Below is a small trained network, with its code and all its weights. Each question gives an input and a class and asks what happens when units are switched off, that is, made to give their printed mean instead of their output.

import numpy as np


def w(rows, s, z=0):
    codes = np.array(rows[::2]) - 128.0
    scale = np.full(codes.shape[1], s)
    scale[-1] = z or s
    return codes * scale


def f(y):
    return y / 2 * (1 + np.tanh(0.7978845608 * (y + 0.044715 * y**3)))


def log_softmax(a):
    a = a - a.max(-1, keepdims=True)
    return a - np.log(np.exp(a).sum(-1, keepdims=True))


def net(x, mask):
    res = np.array(x, float).reshape(1, 7) / 4 @ E
    y = f(res @ A[0][:, :-1].T + A[0][:, -1])
    res = res + np.where(mask, y, B[0][:, -1]) @ B[0][:, :-1]
    return log_softmax(res[-1] @ U[:, :-1].T + U[:, -1])


A, B = {}, {}
E = w([
[67,46,233,145],'x0',
[129,127,129,129],'x1',
[106,231,218,55],'x2',
[125,124,134,130],'x3',
[125,129,130,128],'x4',
[45,213,119,244],'x5',
[3,103,53,62],'x6',
],0.0064)
A[0] = w([
[144,41,73,198,14],'N1',
[68,191,119,198,52],'N2',
[139,217,222,76,80],'N3',
[69,17,207,147,97],'N4',
[152,137,111,88,190],'N5',
[76,186,129,201,47],'N6',
[65,198,126,214,42],'N7',
[154,8,76,175,82],'N8',
[43,121,59,81,130],'N9',
[170,79,137,33,40],'N10',
[50,109,83,81,43],'N11',
[89,226,207,58,97],'N12',
[169,84,136,39,84],'N13',
[166,89,130,57,45],'N14',
[164,55,69,215,153],'N15',
[146,49,74,211,76],'N16',
[141,41,74,185,4],'N17',
[52,114,86,78,4],'N18',
[16,113,59,100,70],'N19',
[216,161,184,232,57],'N20',
[203,196,30,89,60],'N21',
[87,28,228,127,77],'N22',
[141,86,93,196,8],'N23',
[165,121,34,142,192],'N24',
[121,208,213,49,82],'N25',
[67,188,123,204,72],'N26',
[42,112,77,85,38],'N27',
[225,136,168,228,144],'N28',
[95,104,120,90,130],'N29',
[89,182,144,152,25],'N30',
[49,103,59,86,162],'N31',
[171,83,134,37,22],'N32',
[168,90,139,42,76],'N33',
[39,102,74,91,55],'N34',
[182,197,3,85,206],'N35',
[168,82,134,40,43],'N36',
],0.0067,0.003)
B[0] = w([
[78,145,65,63,169],'N1',
[150,48,107,163,171],'N2',
[61,122,64,59,193],'N3',
[100,255,201,179,224],'N4',
[106,117,143,149,166],'N5',
[187,56,59,172,164],'N6',
[190,26,68,176,183],'N7',
[78,158,105,108,211],'N8',
[179,97,178,109,208],'N9',
[155,68,83,201,173],'N10',
[177,126,147,104,166],'N11',
[84,110,56,112,209],'N12',
[139,68,92,201,180],'N13',
[127,99,99,165,151],'N14',
[90,152,116,81,221],'N15',
[84,138,88,63,188],'N16',
[98,150,92,98,161],'N17',
[202,88,152,82,153],'N18',
[183,113,175,95,206],'N19',
[215,98,147,34,208],'N20',
[86,209,181,179,193],'N21',
[110,205,156,176,214],'N22',
[123,100,92,88,133],'N23',
[87,161,159,122,206],'N24',
[72,111,68,96,195],'N25',
[188,53,78,179,179],'N26',
[171,105,155,96,171],'N27',
[171,140,151,66,234],'N28',
[151,134,145,140,153],'N29',
[129,91,88,135,130],'N30',
[166,125,179,108,218],'N31',
[150,39,69,204,163],'N32',
[124,80,92,179,171],'N33',
[179,116,174,83,181],'N34',
[98,202,212,199,253],'N35',
[158,70,74,207,167],'N36',
],0.0074,0.0042)
U = w([
[188,33,43,247,70],'0',
[130,123,143,122,255],'1',
[142,134,135,116,239],'2',
[254,107,181,7,49],'3',
[36,134,39,35,54],'4',
[94,192,207,229,64],'5',
],0.0083)

Each question gives the input, the list of numbers given to net, and the class t.
The units are the neurons (one row each of A and B). Each row of codes is followed by its name. A weight is (code - 128) times the scale printed after its matrix; where a second scale follows, it is the last column's (A, B and U).
mask holds one flag per neuron, in row order. A switched-off neuron (its flag False) gives its mean, the last column of its row in B, instead of its output. The means were averaged over made-up inputs and are rounded, as every weight is.
A unit's drop is (log p(t) with every unit on - log p(t) with that unit switched off) / (log p(t) with every unit on - log p(t) with every unit switched off).
The circuit of an input: a set's keep is (log p(t) with only the set's units on - log p(t) with every unit switched off) / (log p(t) with every unit on - log p(t) with every unit switched off). Starting from the 12 units with the biggest drops (on a tie, the unit counted first), units are removed one at a time, each time the one whose removal leaves the highest keep (on an exact tie, the one counted first), for as long as the keep stays at least 0.8.
units of the circuit, in order: the units of the circuit, biggest drop first
k most important neurons: the k neurons with the biggest drops, biggest first
drop when u is switched off: that unit's drop, to one decimal
input [8,-1,-7,3,6,1,6], class 5: units of the circuit, in order -> [N4]
input [8,0,3,5,5,-3,6], class 5: units of the circuit, in order -> [N4 N22]
input [-4,-4,7,-6,-1,-5,3], class 4: 3 most important neurons -> [N25 N3 N12]
input [-7,-3,7,6,1,-6,-2], class 4: units of the circuit, in order -> [N3 N25]
input [5,0,-4,5,8,8,-4], class 0: units of the circuit, in order -> [N7 N26]
input [3,-8,8,0,-2,8,7], class 0: units of the circuit, in order -> [N7 N26 N6]
input [-8,3,-5,7,-3,5,-5], class 5: 4 most important neurons -> [N35 N21 N24 N3]
input [7,-4,-3,0,0,-2,-8], class 3: 2 most important neurons -> [N20 N28]
input [-2,0,5,1,-4,4,-2], class 4: 3 most important neurons -> [N3 N12 N25]
input [-8,-8,6,1,0,-1,7], class 5: 2 most important neurons -> [N35 N21]
input [3,-5,-8,-4,-7,7,-4], class 4: drop when N1 is switched off -> 0.2
input [2,-3,-5,1,-6,5,8], class 3: drop when N19 is switched off -> 0.1
input [-5,8,7,-6,4,5,-7], class 3: drop when N27 is switched off -> -0.1
